Below is a small trained network, with its code and all its weights. Each question gives an input and a class and asks what happens when units are switched off, that is, made to give their printed mean instead of their output.

import numpy as np


def w(rows, s, z=0):
    codes = np.array(rows[::2]) - 128.0
    scale = np.full(codes.shape[1], s)
    scale[-1] = z or s
    return codes * scale


def norm(h):
    return h / np.sqrt((h * h).mean(-1, keepdims=True) + 1e-5)


def f(y):
    return y / 2 * (1 + np.tanh(0.7978845608 * (y + 0.044715 * y**3)))


def log_softmax(a):
    a = a - a.max(-1, keepdims=True)
    return a - np.log(np.exp(a).sum(-1, keepdims=True))


def net(x, mask):
    res = np.array(x, float).reshape(1, 2) / 4 @ E
    u = 0
    for l in range(4):
        y = f(norm(res) @ A[l][:, :-1].T + A[l][:, -1])
        res = res + np.where(mask[u : u + 8], y, B[l][:, -1]) @ B[l][:, :-1]
        u += 8
    return log_softmax(norm(res)[-1] @ U[:, :-1].T + U[:, -1])


A, B = {}, {}
E = w([
[253,211,135],'x0',
[98,94,219],'x1',
],0.0049)
A[0] = w([
[111,121,246,6],'0.n0',
[135,202,157,114],'0.n1',
[95,156,159,94],'0.n2',
[153,210,162,108],'0.n3',
[145,99,172,76],'0.n4',
[128,135,16,52],'0.n5',
[139,81,252,119],'0.n6',
[2,151,133,71],'0.n7',
],0.0083,0.0015)
B[0] = w([
[131,247,130,209],'0.n0',
[157,58,108,167],'0.n1',
[137,156,116,128],'0.n2',
[139,3,75,201],'0.n3',
[81,147,94,135],'0.n4',
[10,203,244,213],'0.n5',
[65,201,76,251],'0.n6',
[176,10,65,238],'0.n7',
],0.0056,0.0028)
A[1] = w([
[90,170,43,30],'1.n0',
[110,158,9,21],'1.n1',
[165,20,128,235],'1.n2',
[109,118,131,21],'1.n3',
[88,178,29,8],'1.n4',
[139,61,39,135],'1.n5',
[143,140,70,101],'1.n6',
[191,61,179,157],'1.n7',
],0.014,0.0015)
B[1] = w([
[100,179,88,195],'1.n0',
[133,231,127,194],'1.n1',
[154,214,42,255],'1.n2',
[138,93,118,127],'1.n3',
[98,211,89,205],'1.n4',
[163,253,107,250],'1.n5',
[128,166,164,162],'1.n6',
[108,204,16,185],'1.n7',
],0.012,0.0049)
A[2] = w([
[142,99,116,188],'2.n0',
[114,189,117,175],'2.n1',
[28,157,111,154],'2.n2',
[99,87,206,104],'2.n3',
[124,99,155,152],'2.n4',
[142,105,95,254],'2.n5',
[158,103,1,251],'2.n6',
[191,213,138,83],'2.n7',
],0.013,0.0014)
B[2] = w([
[151,156,113,117],'2.n0',
[114,58,156,244],'2.n1',
[143,44,52,213],'2.n2',
[98,220,100,130],'2.n3',
[118,170,108,115],'2.n4',
[179,135,130,135],'2.n5',
[249,176,220,215],'2.n6',
[112,34,190,255],'2.n7',
],0.015,0.0088)
A[3] = w([
[176,169,239,158],'3.n0',
[170,119,147,119],'3.n1',
[57,144,253,193],'3.n2',
[125,183,100,75],'3.n3',
[75,43,179,253],'3.n4',
[73,35,123,215],'3.n5',
[183,82,177,96],'3.n6',
[44,185,144,99],'3.n7',
],0.012,0.0014)
B[3] = w([
[112,44,82,255],'3.n0',
[155,83,141,172],'3.n1',
[118,144,30,156],'3.n2',
[85,198,148,136],'3.n3',
[68,123,10,228],'3.n4',
[37,72,60,244],'3.n5',
[230,142,123,215],'3.n6',
[228,189,132,138],'3.n7',
],0.011,0.0061)
U = w([
[48,40,52,164],'0',
[235,83,155,189],'1',
[145,223,127,180],'2',
[87,119,254,2],'3',
[98,95,231,16],'4',
],0.013,0.0069)

Each question gives the input, the list of numbers given to net, and the class t.
The units are the neurons (one row each of A and B). Each row of codes is followed by its name. A weight is (code - 128) times the scale printed after its matrix; where a second scale follows, it is the last column's (A, B and U).
mask holds one flag per neuron, layer by layer. A switched-off neuron (its flag False) gives its mean, the last column of its row in B, instead of its output. The means were averaged over made-up inputs and are rounded, as every weight is.
A unit's drop is (log p(t) with every unit on - log p(t) with that unit switched off) / (log p(t) with every unit on - log p(t) with every unit switched off).
The circuit of an input: a set's keep is (log p(t) with only the set's units on - log p(t) with every unit switched off) / (log p(t) with every unit on - log p(t) with every unit switched off). Starting from the 12 units with the biggest drops (on a tie, the unit counted first), units are removed one at a time, each time the one whose removal leaves the highest keep (on an exact tie, the one counted first), for as long as the keep stays at least 0.8.
circuit, biggest first: the units of the circuit, biggest drop first
top k neurons: the k neurons with the biggest drops, biggest first
k most important neurons of layer l: the k neurons of layer l with the biggest drops, biggest first
drop of u: that unit's drop, to one decimal
input [3,0], class 2: circuit, biggest first : (0.n3 1.n5 2.n2)
input [2,3], class 2: circuit, biggest first : (0.n6 0.n5 1.n1)
input [-2,0], class 2: circuit, biggest first : (1.n5 0.n5)
input [-1,-3], class 2: circuit, biggest first : (1.n1)
input [-1,-2], class 2: top 2 neurons : (1.n2 0.n5)
input [3,1], class 2: top 3 neurons : (0.n3 1.n2 1.n7)
input [0,-1], class 2: top 4 neurons : (1.n2 1.n7 2.n3 1.n5)
input [5,6], class 0: top 3 neurons : (0.n0 0.n6 2.n6)
input [5,5], class 0: top 3 neurons : (0.n6 0.n5 0.n0)
input [1,0], class 2: top 2 neurons : (1.n2 1.n7)
input [7,-7], class 0: top 2 neurons : (0.n7 1.n2)
input [-2,2], class 2: top 2 neurons : (0.n5 0.n7)
input [-2,-3], class 2: 3 most important neurons of layer 2 : (2.n3 2.n7 2.n1)
input [-5,0], class 1: 2 most important neurons of layer 2 : (2.n6 2.n7)
input [-3,1], class 2: 2 most important neurons of layer 0 : (0.n7 0.n5)
input [-5,-3], class 1: drop of 0.n7 : 0.4
input [-7,-1], class 1: drop of 1.n7 : 0.0
input [-7,3], class 1: drop of 0.n7 : 1.1
